Below are the code and all the weights of a small trained network. Each question names an input and a class and asks about switching units off, where a switched-off unit gives its printed mean instead of its output.

import numpy as np


def w(rows, s, z=0):
    codes = np.array(rows[::2]) - 128.0
    scale = np.full(codes.shape[1], s)
    scale[-1] = z or s
    return codes * scale


def f(y):
    return np.maximum(y, 0)


def log_softmax(a):
    a = a - a.max(-1, keepdims=True)
    return a - np.log(np.exp(a).sum(-1, keepdims=True))


def net(x, mask):
    res = np.array(x, float).reshape(1, 2) / 4 @ E
    y = f(res @ A[0][:, :-1].T + A[0][:, -1])
    res = res + np.where(mask, y, B[0][:, -1]) @ B[0][:, :-1]
    return log_softmax(res[-1] @ U[:, :-1].T + U[:, -1])


A, B = {}, {}
E = w([
[76,129,117,71,176,117],'x0',
[145,102,89,108,75,250],'x1',
],0.019)
A[0] = w([
[204,117,198,208,99,152,113],'neuron 0',
[182,141,81,226,101,114,156],'neuron 1',
[36,120,79,32,141,126,166],'neuron 2',
[163,156,142,140,128,77,136],'neuron 3',
[169,162,81,145,90,239,147],'neuron 4',
[170,129,111,224,65,97,125],'neuron 5',
[142,164,90,71,133,199,166],'neuron 6',
[132,180,135,117,123,128,226],'neuron 7',
[62,133,96,31,172,112,94],'neuron 8',
[152,112,100,101,163,122,108],'neuron 9',
[116,134,112,107,127,121,254],'neuron 10',
[116,149,137,123,128,222,103],'neuron 11',
[183,187,166,198,168,68,79],'neuron 12',
[172,65,123,119,157,189,126],'neuron 13',
[91,112,76,8,196,126,106],'neuron 14',
[157,130,84,92,70,215,102],'neuron 15',
[140,127,122,147,126,152,139],'neuron 16',
[146,129,108,155,179,127,196],'neuron 17',
[93,105,125,146,108,120,118],'neuron 18',
[157,94,110,118,223,107,111],'neuron 19',
[132,155,193,141,158,95,94],'neuron 20',
[113,204,163,176,114,40,99],'neuron 21',
],0.012,0.014)
B[0] = w([
[144,189,173,101,50,126,203],'neuron 0',
[194,179,193,81,50,102,206],'neuron 1',
[198,168,219,101,70,83,232],'neuron 2',
[123,192,106,120,151,103,182],'neuron 3',
[114,145,115,88,161,101,253],'neuron 4',
[158,157,199,50,56,133,203],'neuron 5',
[130,171,115,137,156,79,217],'neuron 6',
[197,77,15,231,148,78,209],'neuron 7',
[122,243,169,84,64,142,202],'neuron 8',
[118,126,186,96,86,162,138],'neuron 9',
[254,47,49,205,200,43,232],'neuron 10',
[32,218,83,130,178,92,189],'neuron 11',
[61,218,136,103,146,119,203],'neuron 12',
[98,178,84,74,162,90,186],'neuron 13',
[154,156,209,6,27,177,214],'neuron 14',
[59,162,128,131,189,94,230],'neuron 15',
[133,141,88,109,118,81,157],'neuron 16',
[167,72,77,227,198,97,184],'neuron 17',
[165,102,142,134,126,167,128],'neuron 18',
[113,158,138,102,120,83,165],'neuron 19',
[63,206,124,63,178,85,175],'neuron 20',
[67,213,131,109,186,122,216],'neuron 21',
],0.0083,0.017)
U = w([
[10,191,113,97,249,110,73],'0',
[160,179,185,83,17,124,98],'1',
[236,125,69,179,222,109,254],'2',
[132,60,131,175,127,140,94],'3',
[78,65,121,163,145,163,104],'4',
[85,127,122,163,138,160,96],'5',
[94,117,147,148,170,167,92],'6',
[111,92,169,136,140,198,109],'7',
],0.013,0.009)

Each question gives the input, the list of numbers given to net, and the class t.
The units are the neurons (one row each of A and B). Each row of codes is followed by its name. A weight is (code - 128) times the scale printed after its matrix; where a second scale follows, it is the last column's (A, B and U).
mask holds one flag per neuron, in row order. A switched-off neuron (its flag False) gives its mean, the last column of its row in B, instead of its output. The means were averaged over made-up inputs and are rounded, as every weight is.
A unit's drop is (log p(t) with every unit on - log p(t) with that unit switched off) / (log p(t) with every unit on - log p(t) with every unit switched off).
unit that matters most: the unit with the biggest drop
top k neurons: the k neurons with the biggest drops, biggest first
drop when u is switched off: that unit's drop, to one decimal
input [-7,-8], class 0: unit that matters most	neuron 21
input [-7,7], class 0: top 3 neurons	[neuron 15; neuron 11; neuron 4]
input [2,-3], class 2: top 2 neurons	[neuron 15; neuron 11]
input [7,-6], class 1: top 3 neurons	[neuron 14; neuron 2; neuron 8]
input [7,-5], class 1: top 2 neurons	[neuron 14; neuron 2]
input [2,3], class 2: top 3 neurons	[neuron 21; neuron 12; neuron 20]
input [-7,8], class 0: top 2 neurons	[neuron 15; neuron 11]
input [3,3], class 2: top 2 neurons	[neuron 21; neuron 12]
input [1,1], class 2: drop when neuron 10 is switched off	0.0
input [5,2], class 1: drop when neuron 14 is switched off	0.1
input [-3,0], class 2: drop when neuron 14 is switched off	0.8
